Rows are numbered. After the first four, each row is followed by the numbers of the three nearest rows among all rows above it, by straight-line distance, nearest first.
1: [0,20,7,-6,127,-15,0,25,3,-24,-26,0,-7,7,15,-8,13,-6,11,-33,-15,53,-12,-5,1,18,-15,10,12,-9,-14,15,54,-6,15,-17,-5,47,-24,46,25,4]
2: [-4,-7,18,-13,-98,18,4,-12,-10,6,47,4,19,-6,-1,32,-50,10,12,35,29,-40,27,-2,38,-27,19,-9,-16,28,0,-18,-30,27,-5,24,-27,-65,25,-24,-22,7]
3: [-57,-11,-4,7,-88,-1,10,7,9,-15,3,7,25,-7,16,16,-18,-16,21,-8,0,20,-5,-2,9,-54,-7,1,-2,0,-24,-10,-89,3,-25,-3,-6,-38,16,-28,8,8]
4: [-26,-22,-18,-11,-7,14,-15,14,6,-5,23,5,7,-23,4,-26,9,0,-24,-11,11,31,4,11,23,-80,-15,-14,-30,-6,13,-20,-38,-10,-18,18,16,-6,12,-36,7,10]
5: [-59,-6,4,-32,-127,-11,16,-21,-5,-46,-7,13,15,-20,23,32,-40,11,-22,2,6,-5,-14,-6,30,-42,-20,13,-2,30,4,-25,-76,14,-21,-25,-15,-32,26,-25,7,24] => 3 2 4
6: [-6,-21,8,-18,-68,2,-16,17,-23,-10,17,-2,-21,14,47,30,-7,19,31,51,-6,-67,5,24,31,14,-13,10,17,58,7,-44,124,0,-10,47,-38,-56,36,-3,-11,11] => 2 5 4
7: [-20,-21,6,11,-87,15,9,8,-14,5,57,-14,3,-19,6,-2,-3,15,-13,9,31,-43,-1,7,29,-52,12,1,-28,15,22,-22,-50,27,-11,29,11,-49,17,-29,-16,-14] => 2 3 4
8: [17,9,-23,-14,56,1,7,6,18,17,-4,11,-9,49,-23,-8,22,9,34,29,-39,-30,-5,8,-26,67,20,21,41,11,-7,20,14,-17,13,-2,-10,10,-2,1,-6,1] => 1 4 6
9: [7,6,1,-14,76,18,-9,14,-6,1,-33,4,-3,18,-3,-31,15,-5,15,-19,-14,56,-6,7,-7,11,1,9,2,-7,-23,13,42,-7,12,-20,12,49,-20,32,17,-6] => 1 8 4
10: [-12,8,-6,-52,-106,7,-15,-7,-42,-6,42,4,5,40,27,50,-34,21,44,35,-25,-42,23,18,47,8,22,-17,9,45,-2,-38,47,10,7,52,-31,-67,17,-7,-26,-17] => 6 2 7
11: [-15,33,20,1,27,-7,30,-7,12,-36,-57,-10,2,-12,-14,-32,10,-11,-6,-47,-16,114,-7,-18,-18,-29,-23,13,-9,-55,-32,23,-84,-19,0,-63,26,44,-33,28,27,-4] => 9 1 4
12: [-12,18,-2,-18,19,-2,14,9,-9,-18,-20,21,14,2,10,-3,-12,-17,42,-42,-26,94,3,10,-17,44,8,10,1,-14,-18,4,15,2,-21,-34,-5,27,-34,41,20,-6] => 9 1 11
13: [14,29,7,7,82,-8,-4,3,16,-17,-37,-2,-13,29,0,-7,-5,-24,28,-9,-34,38,-2,-2,-15,48,-11,2,18,-29,-37,27,44,-10,15,-15,0,70,-16,43,19,-11] => 9 1 12
14: [2,47,-9,-11,54,2,21,2,-3,-25,-27,-7,9,1,-4,-28,9,-8,7,-57,-3,60,-1,-13,-14,38,27,1,-11,-16,-19,17,-34,-3,-9,-23,7,51,-16,8,6,-7] => 12 9 13
15: [-3,14,-3,-3,101,-2,-6,22,-1,-25,-37,-1,-4,19,10,-21,8,-12,12,-31,-5,34,-15,-1,-24,37,9,13,-8,-9,-7,1,47,-15,26,-22,20,39,-32,49,17,-36] => 9 1 13
16: [6,4,-6,12,71,22,2,-2,33,29,5,6,16,27,-32,-26,-1,22,36,-11,-23,-14,-7,13,-27,70,39,-1,3,-23,-5,31,4,-12,6,-13,9,32,-13,2,-9,-27] => 8 9 13
17: [-16,-32,-1,8,-93,9,-6,1,12,12,17,-1,0,2,21,23,1,6,-18,30,3,-43,0,-19,26,-51,-4,2,-1,29,1,-22,-25,15,-5,-5,20,-43,20,-46,-7,11] => 7 2 3
18: [-1,-3,-16,-31,-55,-1,-15,-18,-10,0,59,-3,-4,15,24,42,-46,18,59,32,-15,-53,39,17,36,32,18,-22,24,38,1,-16,66,17,9,33,-61,-39,31,-9,-32,17] => 10 6 2
19: [-38,-1,9,10,-111,10,33,-13,-8,-26,23,-7,-8,-10,16,3,-18,11,-14,19,17,-33,3,6,37,-46,2,-12,1,16,11,-14,-66,-5,-6,4,11,-52,16,-40,-9,10] => 7 17 5
20: [10,1,-3,-1,-8,-5,18,-13,20,25,-27,19,3,56,-4,-7,8,37,40,53,-20,-40,-10,18,-53,67,14,13,37,7,-23,14,-9,-6,-3,-15,-28,-2,-3,16,13,7] => 8 16 13
21: [0,-39,24,15,5,12,-26,22,18,46,26,18,19,17,7,25,-23,2,35,-25,-5,-71,-8,27,28,-8,2,-11,13,27,17,-36,94,1,8,24,-34,-21,17,7,-12,1] => 6 18 10
22: [-8,-35,4,28,13,5,3,40,13,22,47,-1,-3,-17,-13,-57,12,27,-11,-12,47,-28,-18,-14,13,-62,-11,15,-33,-2,32,-2,-23,8,13,38,52,-29,18,-31,8,-7] => 4 7 17
23: [-42,-24,5,-36,-127,-8,5,-31,12,-13,18,3,4,-7,-2,32,-19,30,26,45,15,-17,-2,20,20,-26,-3,-4,-8,45,-10,-21,-49,9,-10,-3,-15,-43,20,-15,13,11] => 5 19 2
24: [2,10,28,13,127,-5,9,26,27,15,-76,1,12,-4,11,-6,41,-20,-2,-42,-35,79,-10,7,-34,9,-57,20,4,-12,-13,23,36,-15,0,-49,17,60,-37,56,36,-12] => 1 9 15
25: [-17,3,-7,-2,7,7,-27,5,4,-28,-8,8,7,-30,32,-19,3,-8,-19,-47,6,66,-14,-20,27,-65,-27,1,-41,-16,6,-8,-30,-14,2,-15,13,11,3,19,33,-9] => 4 11 14
26: [-15,-12,18,-1,17,2,-30,0,22,17,29,10,9,-4,9,21,-28,-9,42,9,-17,-60,14,31,14,17,-1,-6,23,23,17,-12,58,0,26,19,-34,-28,25,-4,13,19] => 21 18 6
27: [-4,9,-2,-23,57,-14,12,4,-8,-28,-17,8,-2,17,12,-11,-10,-19,13,-37,-26,64,-8,0,-1,21,2,3,9,-2,-20,19,25,-16,6,-17,16,40,-32,35,-4,-10] => 9 12 15
28: [-27,-17,-20,2,-4,-5,30,44,-1,-22,26,-4,-19,-44,17,-27,1,3,-25,-20,18,42,-8,-12,18,-81,-42,16,-46,-2,16,-23,-20,1,-5,-11,25,-20,-26,-15,-5,3] => 4 25 22
29: [-12,-17,-12,-14,-19,-6,6,5,-25,-60,-45,-2,0,-37,18,-18,0,-20,-10,-29,11,87,-30,-21,3,-52,-52,25,-41,-12,-12,-6,-11,-13,-2,-25,5,7,-9,50,18,19] => 25 28 11
30: [15,-14,4,4,33,-10,-14,-16,18,40,25,11,0,29,12,18,-2,9,32,40,-27,-83,12,25,-10,34,8,-17,33,48,12,6,58,-4,-4,21,-37,-10,7,-16,-4,11] => 26 21 8
31: [43,-10,12,7,127,-11,2,38,18,17,-42,4,-24,20,-28,-57,33,-5,-18,-5,18,34,-22,1,-25,10,-34,23,-9,-2,4,9,110,-13,15,-16,50,42,-16,33,14,-26] => 15 9 1
32: [9,0,-24,11,41,-6,-5,24,15,7,1,35,-8,36,14,-18,-8,9,37,-11,-15,-26,7,26,-10,25,6,-15,20,10,3,-13,30,-2,-11,7,-15,-8,-6,-9,-2,12] => 8 30 26
33: [-56,4,-16,-15,-101,5,22,-19,-2,-32,5,7,19,-16,36,9,-38,-1,4,-17,-15,25,6,-3,14,-72,-20,-16,-7,19,-10,-12,-108,6,-13,-15,-5,-53,-2,-28,1,28] => 3 5 19
34: [-2,21,-7,-23,45,16,15,1,3,-27,-29,1,2,11,8,12,-17,-3,40,-50,-55,72,1,8,-9,66,-16,-15,18,-15,-24,9,-19,0,1,-33,-25,34,-23,35,15,2] => 12 27 14
35: [-11,35,-2,-14,1,-10,31,-6,-12,-34,-47,-16,10,-15,-7,-16,0,-5,-3,-33,2,77,-12,-13,-10,-16,-24,5,-16,-15,-8,10,-41,-25,-3,-72,29,25,-19,35,26,-7] => 11 29 14
36: [-12,4,-13,1,-44,15,-11,14,-13,-41,-11,0,1,-34,21,0,-14,-4,-5,-10,-7,73,-22,-18,11,-54,-32,7,-39,-19,-22,-22,-20,-7,11,-25,-17,-15,7,9,7,24] => 29 25 28
37: [-30,-21,-11,-44,-114,1,-6,1,-24,-22,9,17,7,28,60,60,-44,19,32,63,6,-44,-13,45,21,-18,-12,-8,22,43,4,-47,91,-2,-10,51,-25,-50,22,10,-32,19] => 6 10 18
38: [15,15,12,-21,68,-7,-5,-10,-10,-14,-42,-4,19,28,0,8,0,-2,45,-20,-61,44,-6,17,-40,36,-4,23,21,-14,-29,16,0,-18,6,-35,-22,21,-4,36,16,-12] => 34 13 27
39: [-20,-33,-14,-17,-66,10,16,10,-11,-37,2,-7,-6,-29,38,6,-19,-3,-7,-54,23,78,-9,-16,45,-75,-37,2,-29,-3,-7,-38,-55,-7,-5,-17,10,-22,-17,4,25,9] => 36 25 28
40: [24,-7,-4,20,14,18,-19,-18,16,57,25,-10,4,55,-12,18,6,16,25,41,-17,-109,14,32,-8,42,42,-21,29,23,6,30,44,-2,5,34,-29,-22,32,-22,-17,-4] => 30 26 8
41: [-13,12,0,-21,21,-16,33,-22,0,-46,-46,-2,2,18,36,13,-2,-11,25,-44,-38,92,-18,-4,-12,37,-17,15,1,-21,-30,-5,1,-27,-15,-48,0,24,-23,58,23,10] => 12 34 27
42: [-15,-7,-11,-7,-3,13,-16,-1,2,-32,-32,-4,-12,-34,7,-5,3,-15,-11,-23,2,47,-29,-8,-9,-41,-24,16,-21,-17,-2,-9,-22,-5,-10,-19,-9,6,8,9,22,-2] => 25 36 29
43: [1,-1,-17,3,17,-14,-16,18,14,25,10,21,-3,31,2,21,-23,15,38,40,-19,-62,24,24,0,46,-10,-13,36,-3,5,-8,10,-2,16,15,-26,-17,13,-25,19,-21] => 30 32 26
44: [-34,-18,-12,-17,-16,6,17,28,-9,-56,6,20,-14,-53,32,-26,11,-2,-9,-39,7,77,-5,-32,25,-77,-35,18,-33,7,-11,-36,-50,17,7,-26,47,-22,-8,-13,12,10] => 28 39 25
45: [8,-30,-7,13,58,-5,-28,42,10,14,15,-3,-15,-34,3,-53,31,9,-41,-1,35,20,-24,24,-4,-82,-30,36,-54,4,43,-20,50,8,9,29,67,-14,5,-12,-14,-13] => 22 28 4
46: [23,20,3,-11,106,5,-16,0,18,3,-43,-6,2,37,13,-13,7,-5,18,-5,-16,4,-2,5,-39,58,-16,15,0,-22,-14,5,80,-37,10,-9,-9,23,-22,32,6,-21] => 15 13 9
47: [0,4,-12,-3,45,14,12,22,-1,-28,-12,2,1,34,7,-15,-3,-16,35,9,-33,24,6,5,-7,38,-19,13,19,10,-20,3,23,-6,-7,-7,-6,5,-33,28,21,-5] => 27 9 38
48: [-52,-5,-28,-13,-93,19,24,-20,9,-27,29,17,6,-32,17,14,-28,13,9,-33,-4,33,-3,-19,24,-57,-13,-13,-13,15,0,-25,-120,26,-16,-19,-1,-31,-13,-35,-2,26] => 33 3 5
49: [-5,20,-8,8,35,-14,32,4,10,-32,-42,-10,-5,-12,-9,-21,17,-14,-36,-46,-23,78,-23,-25,-17,5,-15,10,-26,-31,-15,13,-68,-5,6,-44,27,38,-22,10,48,-23] => 11 35 14
50: [-16,17,-15,-11,-22,-21,43,-6,-3,-55,-69,1,-3,-26,-1,4,2,-5,-16,-49,5,125,-30,-3,-21,-30,-30,32,-21,-28,-38,37,-103,-17,-13,-72,30,48,-40,44,17,2] => 11 35 49
51: [-4,-22,-3,7,-46,13,9,-4,-4,3,33,8,24,8,15,46,-23,12,35,3,-5,-60,4,22,20,3,18,-7,23,45,4,3,-29,-3,2,21,-20,-49,24,-23,-6,9] => 2 17 26
52: [-13,28,-6,-13,-22,12,28,-18,-16,-60,-20,4,-7,-16,-6,-19,3,0,-11,-25,2,67,-20,-5,-10,-18,6,18,-13,-39,-33,20,-69,-16,-3,-38,11,32,-19,14,20,-4] => 35 49 11
53: [-29,37,16,-11,20,-20,13,-2,-9,-43,-59,-13,-7,-20,-2,-27,25,-7,-38,-49,-4,76,-6,-14,-13,-20,-33,19,-8,-42,-9,30,-99,-33,-10,-60,29,40,-29,29,29,-6] => 11 49 35
54: [-16,-31,-14,-7,-53,7,16,15,-5,-8,28,-2,-4,-19,6,-19,15,10,-21,-37,16,8,-16,-9,18,-66,-6,27,-27,13,16,-15,-63,-4,1,-25,33,-45,18,-34,-10,7] => 4 28 7
55: [-52,11,-23,-32,-52,21,-9,-17,-6,-42,-6,5,5,-76,33,1,-34,-8,10,-67,-4,120,-8,-2,35,-66,-6,-2,-49,-19,-16,-12,-72,-5,-7,-35,4,-1,-17,28,13,34] => 39 36 25
56: [8,2,-42,15,45,28,-24,17,31,27,50,-2,9,-1,-14,-33,0,14,10,-34,12,-44,13,-3,7,1,30,-4,-27,-19,15,-1,-5,5,14,2,-12,-20,7,-15,-4,-16] => 32 16 22
57: [0,20,-28,-19,-8,-1,23,-5,18,6,-12,12,0,63,-19,38,-10,25,50,39,-43,-42,13,25,-13,55,10,1,32,5,-18,14,-9,20,-1,-27,-31,-11,-12,-3,12,-2] => 20 43 8
58: [12,-12,3,13,17,5,-13,-7,24,47,4,-5,-15,58,-17,28,-13,12,36,36,-10,-87,7,11,-33,56,36,8,31,21,0,17,25,11,-13,55,-14,-15,24,-11,-10,-8] => 40 30 43
59: [34,13,6,5,33,6,-11,8,20,54,7,-1,7,59,-9,-7,-4,15,50,34,-1,-76,8,4,-20,40,31,-4,30,4,33,4,20,2,2,17,-22,-2,16,-14,-12,-8] => 58 40 30
60: [-42,-21,11,-14,-127,-6,-9,-31,-18,-24,-4,16,11,33,37,40,-24,9,14,62,-10,-33,-12,3,26,-46,-24,4,12,50,-1,-29,-30,10,0,4,-38,-50,4,-7,-7,21] => 23 5 17
61: [-6,5,9,-8,-13,-3,-52,-3,7,17,17,3,-4,29,27,43,-36,-15,64,62,-37,-58,14,34,-9,26,-8,-22,18,46,4,-3,57,4,6,33,-56,-41,21,-2,-23,12] => 26 30 18
62: [-15,9,-5,21,42,4,21,-14,10,-40,-36,-10,6,-15,-8,-23,33,-5,-29,-53,4,101,0,-20,3,-6,-13,14,2,-40,-3,35,-88,-25,4,-66,18,48,-39,37,26,10] => 11 53 49
63: [-25,-13,-8,17,8,-1,-4,26,-12,-10,-8,-1,-20,-34,19,-49,3,8,-21,-14,19,33,-9,-2,19,-92,-43,6,-24,-1,20,-14,-4,-12,16,8,43,-18,-1,-19,11,-11] => 28 4 25
64: [8,4,4,-19,-24,-16,-7,-6,-8,-15,-45,14,11,-3,1,-11,14,-15,-20,-4,9,71,-26,-6,-1,-30,-22,8,-31,-24,-17,3,-3,-41,11,-20,6,16,-17,28,14,-2] => 42 29 35
65: [-13,-40,8,-12,-93,4,-2,-1,1,19,40,9,9,12,4,26,-9,31,9,48,9,-48,3,2,8,-23,1,10,-4,25,17,-16,-2,12,-16,31,-22,-60,14,-29,-11,9] => 2 17 51
66: [-34,-8,-4,-24,-6,3,-16,-2,-3,-36,-12,10,0,-16,7,-17,-7,-3,-13,-10,3,56,-15,8,-4,-53,-32,-2,-10,-22,14,-8,-33,-5,7,-23,-3,-7,-1,14,18,-21] => 42 25 36
67: [15,-13,6,15,5,4,-38,-17,-9,46,42,20,7,33,27,33,-24,3,35,42,3,-69,24,21,8,25,-10,21,23,22,36,6,73,8,0,31,-39,-42,30,-18,-12,-8] => 30 26 61
68: [8,0,-12,-5,35,-22,-6,7,2,-29,-23,4,-5,-4,-6,-25,19,-9,-46,20,0,53,-40,-33,-3,-48,-52,19,-44,-16,11,-1,7,-35,7,-22,57,32,-7,4,11,1] => 64 42 25
69: [4,3,-9,-4,-7,-3,13,-30,30,17,-7,5,2,56,3,25,-30,34,53,13,-31,-61,-12,27,-4,41,24,6,50,23,1,-1,13,-2,3,2,-27,-9,-11,-10,4,15] => 57 20 43
70: [11,-34,41,-1,61,-24,-47,24,18,66,-28,17,-16,58,15,31,-6,-12,5,110,-23,-109,-35,39,-4,0,-78,7,35,54,32,-42,127,-20,-1,45,-40,-37,36,9,0,-3] => 30 67 61
71: [-9,6,-16,-33,-74,8,-28,-22,-7,4,61,11,21,6,39,61,-51,2,58,15,-17,-56,19,1,39,46,5,-24,38,42,-7,-17,31,15,-13,44,-66,-58,20,2,-23,21] => 18 10 61
72: [14,-8,-5,-31,-20,5,-30,-22,-5,11,50,7,-2,28,29,35,-36,-16,58,35,-17,-57,27,19,18,28,15,-20,11,35,18,-21,50,0,-18,46,-62,-47,19,-12,-7,2] => 18 61 71
73: [8,-17,-9,2,-13,-2,-1,15,-10,9,-1,2,1,-25,26,-8,-8,13,-1,-10,-16,12,-9,3,5,-22,-3,17,-4,3,2,3,-27,-9,-2,5,-28,-15,1,-8,0,-2] => 42 66 4
74: [-15,2,-13,-20,60,-28,6,0,12,1,-27,21,-1,21,-5,-19,3,-4,39,6,-34,-6,-17,-2,1,33,17,-10,27,1,-8,6,-6,-6,2,-23,-18,23,-15,23,5,-10] => 47 8 32
75: [20,-38,-12,16,21,23,-31,10,14,39,42,26,20,19,-7,17,-11,-12,37,44,-20,-78,10,19,5,21,5,-10,23,9,24,-5,52,9,8,49,-51,-32,41,-36,-8,15] => 67 30 26
76: [2,1,6,-9,-86,21,0,-11,8,2,45,-9,14,0,6,21,-31,10,26,-3,-6,-35,42,3,11,-3,-12,-18,2,17,13,-8,-13,29,0,17,-26,-51,24,-19,8,27] => 2 51 65
77: [31,18,-20,-16,34,0,-22,-7,12,17,-24,-5,-6,46,-16,-9,1,5,29,13,-25,-10,2,-3,-27,60,10,5,26,-22,-16,32,-2,-7,0,5,-43,36,-16,34,19,-5] => 8 74 20
78: [-3,-18,8,-6,39,-4,-32,17,7,-9,-29,-8,0,-30,26,-23,11,-41,-14,-25,7,84,-22,-13,17,-78,-39,26,-57,-28,-17,-6,16,-17,8,-26,23,-7,-7,28,28,9] => 25 29 42
79: [-3,-21,-25,2,13,12,-9,14,6,3,3,14,8,18,19,6,-1,-5,11,4,-27,4,-6,-1,9,-1,-26,0,-8,3,3,-18,16,-6,1,3,2,-16,5,17,3,7] => 73 32 47
80: [-3,-10,-8,14,14,1,-36,10,6,-19,-38,-3,1,-31,18,-36,15,-3,-27,-12,19,44,-22,-8,0,-54,-38,27,-50,-20,0,13,-31,-22,-2,-5,8,-2,7,27,13,-3] => 42 25 78
81: [-20,-15,-24,-21,-50,2,22,2,12,-22,11,-10,-18,-29,21,-17,-9,6,-16,-17,1,38,-8,-3,26,-62,-10,25,-27,11,-5,-15,-53,-1,16,-12,9,-40,1,-24,17,1] => 54 39 28
82: [-4,15,6,-4,16,-10,27,12,-13,-30,-46,-7,-8,-11,-12,-33,18,7,-33,-18,4,59,-26,4,-10,-35,-26,22,-39,-19,-18,3,1,-12,4,-11,36,32,-19,31,22,-20] => 64 68 35
83: [-7,7,-8,-20,38,-16,10,16,10,7,-16,22,16,47,-2,-5,-11,2,33,2,-34,-2,-19,-2,-8,31,-7,-11,9,3,-13,-9,16,-3,11,-20,-12,16,-24,13,10,-7] => 74 47 32
84: [-4,25,10,17,100,-5,22,16,16,-8,-49,7,2,-25,5,-19,16,-23,-42,-34,-9,90,-5,9,-19,9,-37,13,-12,-29,-20,22,-38,-32,-1,-53,30,51,-26,32,33,16] => 49 62 24
85: [-17,1,-25,10,-19,4,-4,0,-17,-45,-27,1,-15,-49,8,-15,16,-13,-27,-46,5,104,-27,-20,40,-37,-26,20,-39,-18,-16,-1,-23,-12,-4,-11,14,5,-14,31,5,17] => 29 25 36
86: [13,10,-35,-5,-8,-7,0,-5,20,34,13,14,3,58,-23,16,-11,12,21,22,-38,-53,0,2,-23,55,33,-7,36,17,-21,24,-55,3,-3,-27,-26,-2,-3,-6,8,-7] => 57 20 69
87: [18,-11,2,19,16,-7,-18,-3,-5,-8,-1,7,2,-8,-16,-5,17,-1,-29,-7,13,18,-18,-12,21,-41,-19,17,-20,-29,9,1,-6,-15,12,10,14,6,-1,14,-7,-15] => 80 42 73
88: [-30,-32,17,1,-36,-14,18,33,-17,-4,29,6,-9,-16,25,-26,3,32,-37,-13,4,15,-22,-9,26,-71,-26,29,-9,25,17,-31,-25,7,-3,11,16,-41,-2,-22,1,9] => 54 28 81
89: [-10,-4,5,-8,-26,14,-13,-2,15,-3,-3,19,-14,6,40,30,-38,-28,31,-7,-30,2,-4,22,20,0,-13,-24,25,27,-8,-37,18,-4,1,-19,-42,-29,8,3,-14,10] => 79 26 73
